Below are the code and all the weights of a small trained network. Each question names an input and a class and asks about switching units off, where a switched-off unit gives its printed mean instead of its output.

import numpy as np


def w(rows, s, z=0):
    codes = np.array(rows[::2]) - 128.0
    scale = np.full(codes.shape[1], s)
    scale[-1] = z or s
    return codes * scale


def f(y):
    return y / 2 * (1 + np.tanh(0.7978845608 * (y + 0.044715 * y**3)))


def log_softmax(a):
    a = a - a.max(-1, keepdims=True)
    return a - np.log(np.exp(a).sum(-1, keepdims=True))


def net(x, mask):
    res = np.array(x, float).reshape(1, 8) / 4 @ E
    y = f(res @ A[0][:, :-1].T + A[0][:, -1])
    res = res + np.where(mask, y, B[0][:, -1]) @ B[0][:, :-1]
    return log_softmax(res[-1] @ U[:, :-1].T + U[:, -1])


A, B = {}, {}
E = w([
[127,128,131,126,130,127],'x0',
[127,128,125,129,129,128],'x1',
[132,254,126,127,89,8],'x2',
[127,129,126,130,129,128],'x3',
[128,128,128,128,125,129],'x4',
[127,128,131,129,125,130],'x5',
[58,83,172,238,192,46],'x6',
[252,116,182,192,197,111],'x7',
],0.0071)
A[0] = w([
[132,128,126,127,137,135,123],'neuron 0',
[43,169,121,84,86,141,219],'neuron 1',
[146,137,111,98,107,173,191],'neuron 2',
[47,166,120,70,79,132,34],'neuron 3',
[120,121,131,131,126,130,115],'neuron 4',
[105,110,150,176,169,53,2],'neuron 5',
[111,120,123,132,134,132,124],'neuron 6',
[129,127,129,129,124,126,131],'neuron 7',
[191,174,129,103,127,93,123],'neuron 8',
[161,108,138,144,167,144,97],'neuron 9',
[120,132,126,117,121,128,103],'neuron 10',
[97,104,136,133,140,134,133],'neuron 11',
[167,66,125,134,140,202,118],'neuron 12',
[115,132,117,103,116,130,120],'neuron 13',
[132,121,131,135,140,130,102],'neuron 14',
[133,131,131,126,125,122,137],'neuron 15',
[123,130,126,116,123,130,105],'neuron 16',
[126,128,120,117,126,134,102],'neuron 17',
[93,104,134,130,142,133,136],'neuron 18',
[121,121,128,127,128,128,119],'neuron 19',
[100,106,135,136,145,137,127],'neuron 20',
[125,128,101,81,126,174,57],'neuron 21',
[127,128,129,123,127,128,107],'neuron 22',
[197,172,114,107,138,117,133],'neuron 23',
[105,113,127,131,134,130,129],'neuron 24',
[128,126,120,119,121,139,99],'neuron 25',
[99,107,140,203,163,47,171],'neuron 26',
[128,128,128,130,126,128,133],'neuron 27',
[85,189,115,144,112,61,210],'neuron 28',
[88,198,112,136,122,56,4],'neuron 29',
[126,128,124,128,126,130,111],'neuron 30',
[149,142,129,126,119,120,130],'neuron 31',
[141,118,120,125,123,152,118],'neuron 32',
[9,65,118,144,140,139,149],'neuron 33',
[134,135,126,126,130,123,148],'neuron 34',
[119,121,127,129,131,129,116],'neuron 35',
],0.015,0.0074)
B[0] = w([
[130,120,127,129,127,126,128],'neuron 0',
[123,39,130,83,101,152,219],'neuron 1',
[131,98,135,157,148,107,181],'neuron 2',
[144,99,132,194,184,88,179],'neuron 3',
[127,131,127,123,125,129,126],'neuron 4',
[149,84,128,183,183,92,186],'neuron 5',
[131,140,130,117,123,129,131],'neuron 6',
[129,130,131,128,129,130,129],'neuron 7',
[123,213,127,133,130,132,187],'neuron 8',
[119,73,122,128,123,121,159],'neuron 9',
[129,116,130,131,129,134,125],'neuron 10',
[120,155,128,117,116,139,148],'neuron 11',
[133,45,131,145,149,106,195],'neuron 12',
[124,102,129,130,128,127,138],'neuron 13',
[127,117,127,124,122,127,127],'neuron 14',
[125,133,128,130,129,125,133],'neuron 15',
[123,117,129,131,129,135,124],'neuron 16',
[126,117,129,125,123,125,124],'neuron 17',
[128,161,133,114,113,138,149],'neuron 18',
[127,131,134,126,126,134,126],'neuron 19',
[124,152,129,113,116,138,147],'neuron 20',
[128,90,129,109,110,138,150],'neuron 21',
[125,124,127,128,128,130,123],'neuron 22',
[116,203,126,147,134,125,181],'neuron 23',
[124,147,135,121,120,133,137],'neuron 24',
[127,113,126,128,127,131,125],'neuron 25',
[117,58,126,86,96,153,252],'neuron 26',
[129,129,127,127,129,128,130],'neuron 27',
[147,146,125,181,168,102,235],'neuron 28',
[116,55,133,76,90,163,178],'neuron 29',
[128,125,131,123,125,123,123],'neuron 30',
[123,150,126,129,130,126,140],'neuron 31',
[124,103,128,137,131,127,134],'neuron 32',
[128,254,122,99,97,147,209],'neuron 33',
[128,137,129,132,130,129,137],'neuron 34',
[127,132,130,124,123,131,126],'neuron 35',
],0.035,0.013)
U = w([
[94,72,130,58,77,162,9],'0',
[156,121,131,229,209,65,226],'1',
[100,255,114,119,104,140,159],'2',
],0.0085,0.0012)

Each question gives the input, the list of numbers given to net, and the class t.
The units are the neurons (one row each of A and B). Each row of codes is followed by its name. A weight is (code - 128) times the scale printed after its matrix; where a second scale follows, it is the last column's (A, B and U).
mask holds one flag per neuron, in row order. A switched-off neuron (its flag False) gives its mean, the last column of its row in B, instead of its output. The means were averaged over made-up inputs and are rounded, as every weight is.
A unit's drop is (log p(t) with every unit on - log p(t) with that unit switched off) / (log p(t) with every unit on - log p(t) with every unit switched off).
The circuit of an input: a set's keep is (log p(t) with only the set's units on - log p(t) with every unit switched off) / (log p(t) with every unit on - log p(t) with every unit switched off). Starting from the 12 units with the biggest drops (on a tie, the unit counted first), units are removed one at a time, each time the one whose removal leaves the highest keep (on an exact tie, the one counted first), for as long as the keep stays at least 0.8.
circuit, biggest first: the units of the circuit, biggest drop first
unit that matters most: the unit with the biggest drop
k most important neurons: the k neurons with the biggest drops, biggest first
drop when u is switched off: that unit's drop, to one decimal
input [0,-1,7,4,2,6,0,-5], class 1: 3 most important neurons -> neuron 28; neuron 3; neuron 26
input [-8,3,8,7,-1,6,-1,-8], class 1: 2 most important neurons -> neuron 3; neuron 28
input [-5,1,-5,0,-7,2,-5,1], class 1: unit that matters most -> neuron 26
input [-4,-2,-3,-7,-5,8,2,5], class 0: 2 most important neurons -> neuron 28; neuron 3
input [-8,-4,7,0,-6,5,-2,-7], class 1: 2 most important neurons -> neuron 3; neuron 28
input [-7,-6,4,8,0,-8,-2,-6], class 1: 3 most important neurons -> neuron 3; neuron 26; neuron 28
input [2,4,4,8,8,3,-4,-6], class 1: 3 most important neurons -> neuron 3; neuron 26; neuron 28
input [-2,7,-3,-1,-2,0,7,0], class 2: 3 most important neurons -> neuron 33; neuron 1; neuron 29
input [-5,5,-2,1,-2,1,-5,2], class 1: 3 most important neurons -> neuron 26; neuron 1; neuron 29
input [-8,0,-2,4,-5,7,5,3], class 0: 2 most important neurons -> neuron 26; neuron 28
input [2,-8,-1,3,3,-7,4,6], class 0: 3 most important neurons -> neuron 26; neuron 28; neuron 3
input [3,-1,2,-5,-7,-5,7,-5], class 0: 2 most important neurons -> neuron 26; neuron 1
input [5,7,7,8,-6,-6,-1,6], class 2: drop when neuron 8 is switched off -> 0.1
input [-6,-7,-3,5,-3,0,1,4], class 0: circuit, biggest first -> neuron 28
input [-6,5,8,-2,-1,3,4,-1], class 0: drop when neuron 29 is switched off -> 5.6
input [5,6,5,-3,-1,-2,-6,-1], class 1: drop when neuron 33 is switched off -> 0.3
